Each row is followed by its class. Each block has new classes.
-134  -10  -70   68  109  117   42   29 -133  150   26   10  -46  163  155   13  -30  263  128
<45>
-317   -5   -3   10   89 -107   -1  -37  -10   48  -41   47   39  -17  -46  -50  118   76  -33
<45>
 275   13   34 -162 -249  -35 -210    5  -95 -120  -33  -32   31  244   98  -58  -83  163    3
<45>
-197    2 -175  -48 -139  317  100   79 -233  -35   -6 -110   -7  116   80  117  -13  171  168
<45>
 -10   10   34  -50 -149  -57  104   47  -69  100    4   57   55  133  -76   43   54  235   34
<47>
 -67   62   70   68   38 -721  -77  -75   94  -13   21  205   40  102  238   86  -77  424  104
<45>
 63 -28 -13 -12 -27  -6 -97  48  -9 155  -7  83  98 112  28  63 -66 252  94
<47>
-588  -18  159 -197 -284 -192 -101  -17   -5  -62   91  -78   35   54   22 -112  -38  224  115
<47>
 -27  -26  -48   12   -3 -101   10   14  -64  105   -4   55  -16   87  -98  -36  -23   89   68
<47>
-168  -47    5 -103  180 -124  -56  104 -185   39   76  146   -6  272   54   42   37  487  203
<47>
-562  -96   -9  -83  189   13   29  129 -209  114 -126  -43   71  120  -34  108   19  373  240
<45>
-502   37  -68   64   52  -12   45  -44   26   46  -99   66  -30  -27  314  105   -8   97  192
<45>
-106   81    5 -100  -89   30  -23  110 -129  -82   18   44   -5  109  168   74   11  195  143
<45>
-126    4   53   51    4 -150  108   14 -111 -116  -24  193   -4  200 -303  186  -25  278  264
<47>
  11   64   64   53 -284   48 -139  -37    1  -68   28   79  -30  108  100  -22  -85    1 -149
<47>
 189  -71   -6  -50   48 -117 -168   52 -126   23  -22   52  -37  159 -106  -57  -28  203   19
<47>
 -32  -28    9  -69   -6  -53  -63   -9 -191   12   25   -5  -25   75   32  130  -10  182  135
<45>
 133   45  -98   -1 -372  314  -87   18   35 -131  208   84   32  126  406   -1 -176  -80  -93
<45>
-277  -19   35  -45 -126  311  205  149 -233   -3  -49 -172  -49   96 -288  163  -55  112  151
<45>
-120   23  -36  -42 -168   87   -4   93  -57   24    3   80   -2   75  176   95  -96   97   39
<47>
 168    2  -37  -92  171 -131 -222   34  -47  -53  112  180  -20  217  379   37  -25  386   95
<47>
 273  -47  124 -300   77 -104 -230   54 -218 -107  231  -59   26  263  122   -4   71  439   21
<45>
  -6   60   -5   88 -241  195  -32   -6  -83  -50   71   32  -10  -20  110  111  -22 -116   24
<47>
-124   19   32   30 -276  -57  -75  -23  -52   -8  -15   88   20   85  -28  -87 -128   82   38
<45>
  92  -78  119  -31  -38   92   32  125 -416  -60   19 -120   51  130 -527   31  -18  161  128
<45>
 -83   17   62 -105  -73   43  -51   33 -168  -71   31   15  -11  167 -144  159    6  210  138
<47>
  74  -54   85   39  -99  -74 -117  103 -132   61  -26   99  -27  202 -227  -70  -42  185   11
<47>
-114   56 -120  -95  -80  149 -138   63 -173 -175  110  -14  -26  214  393  130  -27  149  165
<47>
  32  -73 -182   71  158 -150  -50   84 -139   98    6   15  -32  127 -214   15   40  318   48
<45>
 161 -216 -114  -67   50  320   14  146 -224   25  121 -220  -27  117  388   83    3   95   38
<47>
 73  33 -89   1  28  64 -12  66 -61  40  39  72 -17 137 258  88  -5  42  94
<47>
-245   23  -16   15   99  -50  -56    7   13   91   15   50  -46   -4   74  -89  -43 -197  -81
<47>
-473 -270   43   -4   10 -158  170   -3   97   89  -63  137  -28   95  107   94  -16  257  113
<47>
-136  -59   23   69  -10    6  -35  102 -122  107  -34   36  -23  139  -79   26   -5  279   69
<47>
 183   66    2  128 -190  146  -27   62 -219  -13   73   78  -64  109  -89  154  -65   -2   50
<45>

Each row is followed by its class. Each block has new classes.
-160  -18   56   37  128  -11 -244  -10 -282   -3  -52   84   56 -114   28   -4 -130   53  161
L
  18    4   37  -33  100 -101 -145  -16 -464  -91  -57   77  -96  -75   41  -49 -178   62 -120
W
 163   33  123   18   51   59 -145   85 -149   35   13   -7   62  -90  -82  -16 -289  -48  120
L
  92    7  -38  -59 -233   49   -4   30 -285  147 -111   18  -65  -27   -3   31 -446 -121    1
W
 85  -3  99 -56  73 -37  78 -74 -42  -3  37 -13 103  19   9   2 -52 -39  -8
K
 -78 -223   23  -91   18  -30   93  141  -64   -4   66  -76 -196  -80  -34   45  182  -29    7
K
-60 -44  32 -74 -67  33  81  76 160  35  59  39  48 104 -62 -28 209 -88   0
F
 -43   10   99   45  182  -11   22  -36  202  -82   43  -19  -47   -7   -4 -129  146   78 -137
B
-116   -3  103  -99  -46  -89    4  -28  -15  -40  -21  -38  -15  -30 -147    4 -212  -47  -25
K
   0    7 -121  -57 -130 -178   58  -12   33   69   33 -113  -24  -72 -105  -46  -76   47  -21
L
  20   38  101 -133   73  -81   -4   13  -51  -41    2  -57  -21   50   20   61 -109    0  -48
K
 -55   30   67   -3  219   10 -269  -68  120 -274 -103   62   83  -92 -175  -82 -523   -2  -70
L
  -8   -3  -30 -105   49   -6   67   48  170   23   16  154  -15  -22   48  -29    1   38  -39
F
  83  -26  -17    7  133  -40 -211  -20   87   -8  -63    2 -128  -32   40   20  -15   -3    7
Y
  80  -50   24   48  203  -61 -253  -11   52  -38  -75  -36   60   20  -10  104 -310  -98  -49
B
-109   24  105 -140  109   67   39  111  139  -99    0   10   68  -13 -230  -65  162 -189  -26
B
  88  -60   38  -86  142  -39 -111  -40   64  -26   86   70   18   12  -13  -26 -158  -45  -34
K
 49 -82 -42  38 -62 -54 -55 -51 -87 -33 -50  26 -51  35 -84 -56 161  81  -5
W
-143    1   27  -40  181  -74 -186   -6  218  -78  -91   25    1  -30   32  -40 -137  -34 -132
B
  57  -56  -67    1 -117   37   43 -130  176   -4   63  -38 -103   71 -154   13  267    7   63
L
-58 -29 -25  47  38  88  12  54  43  28 -53  19 -23  64  96 -66 222 -29  21
B
